Here is a tiny trained network, its code and every weight. The questions are about switching its units off for an input and a target symbol, where a switched-off unit gives its printed mean instead of its output.

import numpy as np


def w(rows, s, z=0):
    codes = np.array(rows[::2]) - 128.0
    scale = np.full(codes.shape[1], s)
    scale[-1] = z or s
    return codes * scale


def f(y):
    return y / 2 * (1 + np.tanh(0.7978845608 * (y + 0.044715 * y**3)))


def softmax(a):
    e = np.exp(a - a.max(-1, keepdims=True))
    return e / e.sum(-1, keepdims=True)


def log_softmax(a):
    a = a - a.max(-1, keepdims=True)
    return a - np.log(np.exp(a).sum(-1, keepdims=True))


def net(x, mask):
    ids = ['ΘΞΠαβεημψω'.index(c) for c in x.split()]
    T = len(ids)
    res = E[ids] + P[:T]
    u = 0
    for l in range(2):
        q, k, v = (res @ M[l].T for M in (Q, K, V))
        z = softmax(np.where(np.tri(T) > 0, q @ k.T / 2**0.5, -1e9)) @ v
        res = res + np.where(mask[u], z, O[l][:, -1]) @ O[l][:, :-1]
        u += 1
        y = f(res @ A[l][:, :-1].T + A[l][:, -1])
        res = res + np.where(mask[u : u + 8], y, B[l][:, -1]) @ B[l][:, :-1]
        u += 8
    return log_softmax(res[-1] @ U[:, :-1].T + U[:, -1])


Q, K, V, O, A, B = {}, {}, {}, {}, {}, {}
E = w([
[66,143,121,67,143,140,86,91,153],'Θ',
[186,122,74,56,121,103,99,157,139],'Ξ',
[140,111,116,114,125,158,143,165,114],'Π',
[172,134,186,124,102,130,169,159,59],'α',
[136,123,124,76,145,142,154,96,6],'β',
[152,56,175,129,64,167,82,75,108],'ε',
[214,148,103,146,161,103,64,108,98],'η',
[223,145,168,103,127,136,69,142,189],'μ',
[186,83,149,97,94,126,197,69,135],'ψ',
[98,77,118,49,85,168,186,77,85],'ω',
],0.024)
P = w([
[65,114,170,138,249,112,61,155,169],'0',
[177,54,108,118,117,165,82,100,140],'1',
[176,75,109,129,89,148,89,110,137],'2',
[173,96,106,118,91,143,98,113,141],'3',
[151,118,113,113,80,136,108,121,136],'4',
[148,135,115,109,80,132,111,124,133],'5',
[150,145,109,109,79,124,120,127,129],'6',
[149,157,115,102,86,124,117,135,123],'7',
[135,168,108,99,89,121,125,137,115],'8',
[141,181,112,95,82,113,122,141,117],'9',
[141,187,116,94,82,110,123,142,107],'10',
[141,191,119,89,75,103,123,136,98],'11',
[135,195,113,88,77,100,123,140,105],'12',
[134,201,114,86,83,105,118,143,106],'13',
],0.014)
Q[0] = w([
[195,169,90,2,58,120,93,124,130],'L0H1',
[114,124,73,136,153,201,158,195,117],'L0H1',
],0.0083)
K[0] = w([
[82,89,211,112,162,7,107,151,133],'L0H1',
[115,126,142,118,97,54,120,81,121],'L0H1',
],0.012)
V[0] = w([
[93,56,140,190,227,182,107,145,255],'L0H1',
[61,88,138,158,87,166,93,20,10],'L0H1',
],0.005)
O[0] = w([
[82,84,95,196,116,151,90,133,111,255],'L0H1',
[95,99,153,149,131,7,93,136,146,134],'L0H1',
],0.016,0.0056)
A[0] = w([
[114,193,41,91,136,102,80,57,130,253],'L0N1',
[113,42,141,108,112,24,110,153,128,151],'L0N2',
[42,105,146,135,89,120,254,75,97,113],'L0N3',
[168,98,104,161,57,146,151,121,249,183],'L0N4',
[140,123,67,149,121,65,161,150,13,111],'L0N5',
[123,91,227,187,188,132,166,62,114,101],'L0N6',
[136,99,110,112,184,138,65,11,124,140],'L0N7',
[53,104,42,98,121,93,129,183,45,132],'L0N8',
],0.0092,0.0044)
B[0] = w([
[159,7,160,141,117,152,183,184,136,216],'L0N1',
[90,151,82,100,152,237,223,185,160,224],'L0N2',
[196,76,74,145,222,71,56,201,199,166],'L0N3',
[180,203,127,82,225,159,74,102,193,182],'L0N4',
[46,123,127,90,71,156,126,77,215,253],'L0N5',
[153,6,156,2,108,79,50,43,81,138],'L0N6',
[126,188,97,130,75,4,153,163,182,216],'L0N7',
[244,205,125,171,111,123,100,48,139,244],'L0N8',
],0.0072,0.0076)
Q[1] = w([
[139,229,78,29,158,143,9,59,68],'L1H1',
[208,114,112,18,21,166,86,169,255],'L1H1',
],0.006)
K[1] = w([
[112,104,79,185,192,150,163,164,131],'L1H1',
[48,102,126,111,254,91,69,162,77],'L1H1',
],0.0065)
V[1] = w([
[162,221,91,5,150,59,174,30,231],'L1H1',
[154,85,4,193,136,43,83,189,173],'L1H1',
],0.004)
O[1] = w([
[136,182,155,83,155,255,68,18,148,42],'L1H1',
[188,43,248,197,70,130,184,103,197,252],'L1H1',
],0.008,0.0036)
A[1] = w([
[46,140,81,34,159,180,164,108,118,3],'L1N1',
[126,77,60,136,80,160,254,72,80,41],'L1N2',
[58,140,12,206,143,222,80,126,92,100],'L1N3',
[141,123,183,216,83,149,178,73,211,3],'L1N4',
[115,62,101,119,174,129,38,81,137,110],'L1N5',
[98,244,187,194,110,91,114,124,104,147],'L1N6',
[42,87,81,112,196,154,103,198,152,111],'L1N7',
[77,67,227,175,197,196,138,109,93,216],'L1N8',
],0.0084,0.0047)
B[1] = w([
[195,129,171,224,178,104,68,233,122,145],'L1N1',
[103,138,109,100,167,59,33,254,130,180],'L1N2',
[40,132,179,169,198,91,200,54,56,151],'L1N3',
[62,130,84,57,222,140,119,158,18,252],'L1N4',
[85,200,138,144,92,118,125,63,76,147],'L1N5',
[106,113,120,116,240,53,84,89,152,137],'L1N6',
[65,202,86,127,108,172,53,65,49,140],'L1N7',
[110,34,135,192,227,113,99,17,148,152],'L1N8',
],0.007,0.011)
U = w([
[141,56,56,142,184,146,47,108,147,225],'Θ',
[170,58,88,106,97,244,148,178,110,107],'Ξ',
[178,117,160,232,85,105,187,161,147,244],'Π',
[144,194,110,58,134,59,140,146,46,120],'α',
[156,153,179,170,174,158,65,180,179,3],'β',
[6,112,122,117,116,136,141,176,233,91],'ε',
[173,48,208,88,173,130,156,184,72,89],'η',
[133,150,92,190,162,196,227,134,94,141],'μ',
[147,102,165,140,22,168,117,41,143,95],'ψ',
[163,68,126,67,199,128,254,63,185,44],'ω',
],0.0056,0.0051)

Each question gives the input, a string of symbols that net reads in full, and the target symbol t.
The units are the heads (2 rows each of Q, K, V and O) and the neurons (one row each of A and B). Each row of codes is followed by its name. A weight is (code - 128) times the scale printed after its matrix; where a second scale follows, it is the last column's (O, A, B and U).
mask holds one flag per unit, layer by layer, with each layer's heads first. A switched-off unit (its flag False) gives its mean, the last column of its rows in O or B, instead of its output. The means were averaged over made-up inputs and are rounded, as every weight is.
A unit's drop is (log p(t) with every unit on - log p(t) with that unit switched off) / (log p(t) with every unit on - log p(t) with every unit switched off).
The circuit of an input: a set's keep is (log p(t) with only the set's units on - log p(t) with every unit switched off) / (log p(t) with every unit on - log p(t) with every unit switched off). Starting from the 12 units with the biggest drops (on a tie, the unit counted first), units are removed one at a time, each time the one whose removal leaves the highest keep (on an exact tie, the one counted first), for as long as the keep stays at least 0.8.
units of the circuit, in order: the units of the circuit, biggest drop first
most important unit: the unit with the biggest drop
k most important neurons: the k neurons with the biggest drops, biggest first
k most important neurons of layer l: the k neurons of layer l with the biggest drops, biggest first
input α α ψ α α Θ Π α μ Θ, target α: units of the circuit, in order => [L1H1, L0H1]
input μ Π Π, target μ: most important unit => L1N3
input μ α Θ α Θ α α ψ, target μ: units of the circuit, in order => [L0H1, L1N3]
input α ε α α α, target α: 2 most important neurons of layer 0 => [L0N1, L0N3]
input μ α α ε ε μ α α Θ α, target μ: 4 most important neurons => [L1N3, L0N1, L0N7, L0N6]
input Π α Θ Θ Π Π ε α α α μ, target Π: units of the circuit, in order => [L1H1, L0N5]
input Π Π α ω α α α α η, target Π: 2 most important neurons => [L1N4, L0N7]
input β β α α α Θ Π ω μ, target β: 2 most important neurons of layer 1 => [L1N1, L1N4]
input Π ω η α ε Π α Θ Θ ε, target Π: units of the circuit, in order => [L1H1, L0N5, L0N7]
input α Θ β, target α: units of the circuit, in order => [L1H1, L0N7, L0H1]
input Π Π α α η η α Θ η ψ Θ β Π, target Π: units of the circuit, in order => [L1N4, L1H1, L0H1]
input Π Π Θ, target Π: 2 most important neurons => [L0N7, L0N5]
input η β Ξ Π β α α α ψ μ Π ε, target η: units of the circuit, in order => [L1H1, L1N4, L0N5]
input α ψ α β, target α: units of the circuit, in order => [L1H1, L0N7]
input Θ α ω α Π α α Θ ω ψ, target Θ: 2 most important neurons => [L1N4, L0N7]
input Ξ α Π β α ω Θ, target Ξ: 4 most important neurons of layer 0 => [L0N1, L0N7, L0N5, L0N2]
input β Π Π β β β ψ α Θ ε Π ω, target Θ: 4 most important neurons => [L0N3, L0N2, L1N1, L1N7]
input μ ε α Θ α η ε, target μ: 2 most important neurons => [L1N3, L0N4]
input β μ α α Π, target β: 3 most important neurons => [L1N1, L0N2, L1N4]
input β μ Θ α ε Θ α α α, target β: most important unit => L1H1
input α α Ξ Θ ε α ε Π Θ ε Π Ξ, target Ξ: units of the circuit, in order => [L0N1, L0N7]
input β μ ε ψ ε, target β: most important unit => L0N2
input Θ η α α Π Ξ Π Π Π Ξ, target Ξ: units of the circuit, in order => [L1H1, L0N1, L0N7]
input μ α α Π η α α α Π β Π μ, target μ: 2 most important neurons of layer 1 => [L1N3, L1N2]
input ε Θ η Π ε, target ε: 2 most important neurons => [L0N2, L0N8]
input α β Θ α η Π Π ε, target α: units of the circuit, in order => [L1H1, L0N7, L0H1]
input α η α ε Π ω Π μ ω, target α: most important neuron => [L1N5]
input ω Π α ψ, target ω: units of the circuit, in order => [L0H1, L0N4, L0N2]
